Below is a small trained network, with its code and all its weights. Each question gives an input and a target symbol and asks what happens when units are switched off, that is, made to give their printed mean instead of their output.

import numpy as np


def w(rows, s, z=0):
    codes = np.array(rows[::2]) - 128.0
    scale = np.full(codes.shape[1], s)
    scale[-1] = z or s
    return codes * scale


def f(y):
    return y / 2 * (1 + np.tanh(0.7978845608 * (y + 0.044715 * y**3)))


def softmax(a):
    e = np.exp(a - a.max(-1, keepdims=True))
    return e / e.sum(-1, keepdims=True)


def log_softmax(a):
    a = a - a.max(-1, keepdims=True)
    return a - np.log(np.exp(a).sum(-1, keepdims=True))


def net(x, mask):
    ids = ['ΠΣΨαβδεζξ'.index(c) for c in x.split()]
    T = len(ids)
    res = E[ids] + P[:T]
    u = 0
    for l in range(2):
        r = res
        for j in range(2):
            rows = slice(4 * j, 4 * j + 4)
            q, k, v = (r @ M[l][rows].T for M in (Q, K, V))
            z = softmax(np.where(np.tri(T) > 0, q @ k.T / 4**0.5, -1e9)) @ v
            o = O[l][rows]
            res = res + np.where(mask[u + j], z, o[:, -1]) @ o[:, :-1]
        u += 2
        y = f(res @ A[l][:, :-1].T + A[l][:, -1])
        res = res + np.where(mask[u : u + 4], y, B[l][:, -1]) @ B[l][:, :-1]
        u += 4
    return log_softmax(res[-1] @ U[:, :-1].T + U[:, -1])


Q, K, V, O, A, B = {}, {}, {}, {}, {}, {}
E = w([
[66,158,242,107,253,84,161,128,186,143,107],'Π',
[207,102,146,105,84,87,162,181,88,112,112],'Σ',
[133,153,142,123,150,187,51,84,119,80,230],'Ψ',
[162,71,191,139,86,86,87,212,136,176,88],'α',
[97,90,149,164,107,107,96,127,123,175,46],'β',
[109,80,66,125,169,154,185,160,199,95,156],'δ',
[132,145,169,98,48,92,120,155,156,167,87],'ε',
[189,126,114,123,73,86,196,121,89,102,88],'ζ',
[191,115,93,166,76,71,133,141,120,161,121],'ξ',
],0.013)
P = w([
[106,254,122,138,180,146,136,169,64,87,104],'0',
[156,123,96,38,193,95,88,44,60,201,66],'1',
[125,114,118,62,106,83,87,154,77,165,121],'2',
[141,105,133,72,114,100,87,153,88,175,117],'3',
[144,104,150,85,112,79,116,125,96,168,134],'4',
[155,118,156,80,97,87,122,116,111,157,138],'5',
[151,99,175,82,108,91,136,107,121,176,149],'6',
[157,93,162,86,109,114,129,87,124,186,135],'7',
[162,87,193,78,113,102,150,88,139,205,144],'8',
],0.0082)
Q[0] = w([
[101,70,66,17,142,123,107,181,88,121,92],'L0H1',
[66,179,123,210,141,255,40,100,147,76,109],'L0H1',
[132,77,50,51,167,40,180,158,192,102,192],'L0H1',
[84,67,175,83,227,140,163,39,228,89,160],'L0H1',
[56,221,161,157,158,76,151,180,83,207,113],'L0H2',
[186,122,76,137,128,35,88,127,36,153,15],'L0H2',
[45,186,76,174,212,226,54,114,77,59,155],'L0H2',
[67,197,141,136,228,94,125,38,93,196,128],'L0H2',
],0.0073)
K[0] = w([
[178,153,45,132,169,155,211,197,175,97,77],'L0H1',
[123,154,78,71,180,195,72,120,26,98,113],'L0H1',
[77,45,77,80,137,131,254,84,170,181,168],'L0H1',
[95,111,125,80,103,128,125,106,139,59,215],'L0H1',
[97,110,194,136,53,90,193,43,149,112,112],'L0H2',
[174,191,197,132,99,130,67,141,21,160,84],'L0H2',
[157,84,166,93,131,154,85,68,110,174,224],'L0H2',
[139,147,186,177,67,108,141,113,179,115,178],'L0H2',
],0.0077)
V[0] = w([
[178,129,83,174,189,184,48,118,80,134,161],'L0H1',
[173,174,181,32,150,165,77,129,86,106,208],'L0H1',
[190,188,121,144,151,10,196,140,201,144,106],'L0H1',
[202,112,156,136,187,158,106,213,95,209,104],'L0H1',
[132,155,148,63,97,171,65,148,115,40,3],'L0H2',
[183,69,88,84,203,190,171,170,139,122,83],'L0H2',
[4,26,101,83,123,98,116,141,99,56,111],'L0H2',
[110,98,114,168,95,143,70,145,95,132,130],'L0H2',
],0.0061)
O[0] = w([
[255,142,173,122,176,54,204,131,169,97,154,93],'L0H1',
[99,57,16,48,35,33,251,125,237,114,225,149],'L0H1',
[20,150,61,171,53,97,74,86,81,72,113,193],'L0H1',
[59,186,181,58,92,55,54,71,164,19,161,201],'L0H1',
[54,149,200,28,156,123,171,138,88,209,173,139],'L0H2',
[128,120,179,156,66,99,149,61,162,15,87,255],'L0H2',
[130,66,146,189,170,146,160,105,174,130,48,171],'L0H2',
[242,232,176,77,71,96,101,137,127,96,226,75],'L0H2',
],0.0055,0.0031)
A[0] = w([
[205,199,65,170,200,152,99,199,124,95,136,26],'L0N1',
[49,180,142,185,89,107,194,137,53,166,2,25],'L0N2',
[110,188,204,239,180,177,131,145,156,152,66,3],'L0N3',
[183,156,90,122,25,83,170,119,86,151,190,100],'L0N4',
],0.0067,0.0049)
B[0] = w([
[101,205,35,246,202,165,79,78,101,218,209,83],'L0N1',
[206,1,63,75,137,45,174,139,25,201,176,155],'L0N2',
[135,73,126,219,221,243,146,161,59,167,210,90],'L0N3',
[124,24,160,172,210,31,103,149,106,151,99,249],'L0N4',
],0.0065,0.0019)
Q[1] = w([
[130,131,90,102,72,107,103,166,68,192,115],'L1H1',
[87,159,95,126,89,136,148,191,115,219,22],'L1H1',
[77,177,135,94,165,168,122,183,144,138,235],'L1H1',
[156,59,148,98,65,10,159,142,117,166,106],'L1H1',
[92,79,151,97,197,162,186,114,233,64,125],'L1H2',
[85,121,83,134,115,196,120,90,141,109,137],'L1H2',
[136,212,136,191,151,127,164,181,135,161,132],'L1H2',
[79,114,137,143,37,68,70,155,87,194,62],'L1H2',
],0.014)
K[1] = w([
[129,191,96,82,151,147,116,163,77,131,146],'L1H1',
[85,189,77,101,189,124,127,130,62,123,55],'L1H1',
[170,84,174,81,158,43,30,25,95,214,144],'L1H1',
[137,210,146,238,143,73,193,246,84,113,168],'L1H1',
[103,76,143,149,100,135,134,112,224,93,120],'L1H2',
[132,66,39,141,102,138,123,121,143,133,68],'L1H2',
[69,129,182,93,105,112,44,82,79,115,85],'L1H2',
[112,218,107,131,160,171,152,185,47,90,125],'L1H2',
],0.014)
V[1] = w([
[129,112,152,34,188,111,150,79,55,170,114],'L1H1',
[152,147,149,70,181,118,150,81,122,62,94],'L1H1',
[51,154,225,124,148,143,60,137,155,68,169],'L1H1',
[121,170,166,150,132,67,2,12,75,146,131],'L1H1',
[141,130,48,186,207,165,114,180,155,132,148],'L1H2',
[170,50,120,192,150,43,158,101,75,45,113],'L1H2',
[212,157,213,129,142,150,120,138,158,109,152],'L1H2',
[151,52,174,151,138,176,78,137,84,125,63],'L1H2',
],0.0091)
O[1] = w([
[105,141,185,214,124,227,120,178,152,63,109,142],'L1H1',
[66,94,100,197,105,118,146,64,79,137,181,199],'L1H1',
[66,129,136,1,129,168,103,94,44,117,143,137],'L1H1',
[137,232,97,122,187,96,112,88,120,60,122,3],'L1H1',
[125,158,172,147,132,125,126,6,94,40,128,182],'L1H2',
[113,89,122,156,74,88,149,96,198,85,181,234],'L1H2',
[53,42,156,112,93,122,165,126,113,161,59,75],'L1H2',
[109,131,223,115,120,69,161,200,117,70,232,67],'L1H2',
],0.0095,0.0063)
A[1] = w([
[211,100,111,114,102,134,135,136,174,122,255,45],'L1N1',
[67,106,167,158,73,57,148,67,68,147,158,82],'L1N2',
[55,127,98,191,216,159,226,136,219,128,107,54],'L1N3',
[42,225,134,157,219,156,147,124,131,132,109,3],'L1N4',
],0.0079,0.0063)
B[1] = w([
[43,178,91,160,101,150,141,150,86,188,90,195],'L1N1',
[222,170,141,162,149,171,122,168,95,110,128,254],'L1N2',
[129,236,118,39,92,131,157,37,33,159,187,182],'L1N3',
[179,2,86,202,73,113,128,70,154,216,109,138],'L1N4',
],0.0087,0.0094)
U = w([
[103,149,67,112,130,254,83,103,115,42,181,142],'Π',
[103,30,94,121,97,72,155,152,179,132,148,253],'Σ',
[92,126,135,158,111,130,122,110,117,121,54,43],'Ψ',
[79,148,139,102,124,89,142,146,87,132,88,114],'α',
[73,129,215,170,186,83,159,131,121,131,108,142],'β',
[170,123,152,116,79,105,95,121,106,134,149,27],'δ',
[150,139,111,131,160,158,127,159,153,135,117,127],'ε',
[94,160,130,155,110,120,131,133,110,136,125,24],'ζ',
[118,146,122,124,133,58,126,115,168,108,97,116],'ξ',
],0.0079,0.0048)

Each question gives the input, a string of symbols that net reads in full, and the target symbol t.
The units are the heads (4 rows each of Q, K, V and O) and the neurons (one row each of A and B). Each row of codes is followed by its name. A weight is (code - 128) times the scale printed after its matrix; where a second scale follows, it is the last column's (O, A, B and U).
mask holds one flag per unit, layer by layer, with each layer's heads first. A switched-off unit (its flag False) gives its mean, the last column of its rows in O or B, instead of its output. The means were averaged over made-up inputs and are rounded, as every weight is.
A unit's drop is (log p(t) with every unit on - log p(t) with that unit switched off) / (log p(t) with every unit on - log p(t) with every unit switched off).
k most important neurons: the k neurons with the biggest drops, biggest first
k most important neurons of layer l: the k neurons of layer l with the biggest drops, biggest first
heads that matter: for each layer, one digit per head in row order, 1 if its drop is at least 0.15 and else 0, layers parted by /
drop when u is switched off: that unit's drop, to one decimal
input β δ ε, target β: heads that matter -> 10 / 11
input Ψ δ δ δ δ ε, target Ψ: heads that matter -> 11 / 01
input Ψ δ δ α ζ, target Ψ: heads that matter -> 11 / 01
input α δ ε Ψ δ ε ξ, target α: heads that matter -> 11 / 11
input ξ ε ε, target ξ: heads that matter -> 01 / 10
input α β Ψ δ Σ δ Ψ ξ β, target α: heads that matter -> 11 / 11
input ξ α Ψ δ ζ, target ξ: heads that matter -> 01 / 10
input δ ε β, target δ: 2 most important neurons -> [L1N2, L0N2]
input Σ δ δ Ψ Ψ δ Σ, target Σ: heads that matter -> 00 / 01
input Ψ α δ, target Π: 2 most important neurons of layer 0 -> [L0N4, L0N2]
input ξ δ δ ξ Ψ Ψ β α, target ξ: most important neuron of layer 1 -> [L1N2]
input δ α α Σ, target δ: heads that matter -> 11 / 11
input ζ Ψ δ α, target ζ: 2 most important neurons -> [L0N2, L1N1]
input α ζ δ, target Π: most important neuron of layer 1 -> [L1N3]
input Ψ ζ δ δ β ε β α, target Ψ: heads that matter -> 11 / 01
input Σ ζ Π ζ ε Σ ζ, target Σ: heads that matter -> 10 / 01
input α ε Σ α δ β Ψ δ Σ, target α: heads that matter -> 11 / 11
input δ Ψ ξ Ψ, target Σ: 2 most important neurons of layer 1 -> [L1N2, L1N3]
input ζ Σ ζ, target ζ: 3 most important neurons -> [L0N2, L1N3, L1N1]
input ζ α α Σ ζ ξ ξ, target ζ: 2 most important neurons of layer 1 -> [L1N1, L1N3]
input ε α α Ψ α ζ ε, target ε: most important neuron of layer 0 -> [L0N2]
input δ α β α ζ ξ, target δ: 2 most important neurons -> [L1N2, L0N4]
input δ δ Ψ δ ζ δ Π ζ, target δ: 2 most important neurons -> [L1N2, L0N2]
input δ δ α, target δ: drop when L1H1 is switched off -> 0.4
input δ ζ δ Ψ δ Ψ δ δ ζ, target δ: drop when L0H2 is switched off -> 0.1
input ζ Ψ ζ δ δ δ α, target ζ: drop when L1H1 is switched off -> 0.7
input α Ψ δ δ β α, target α: drop when L0H2 is switched off -> 0.4
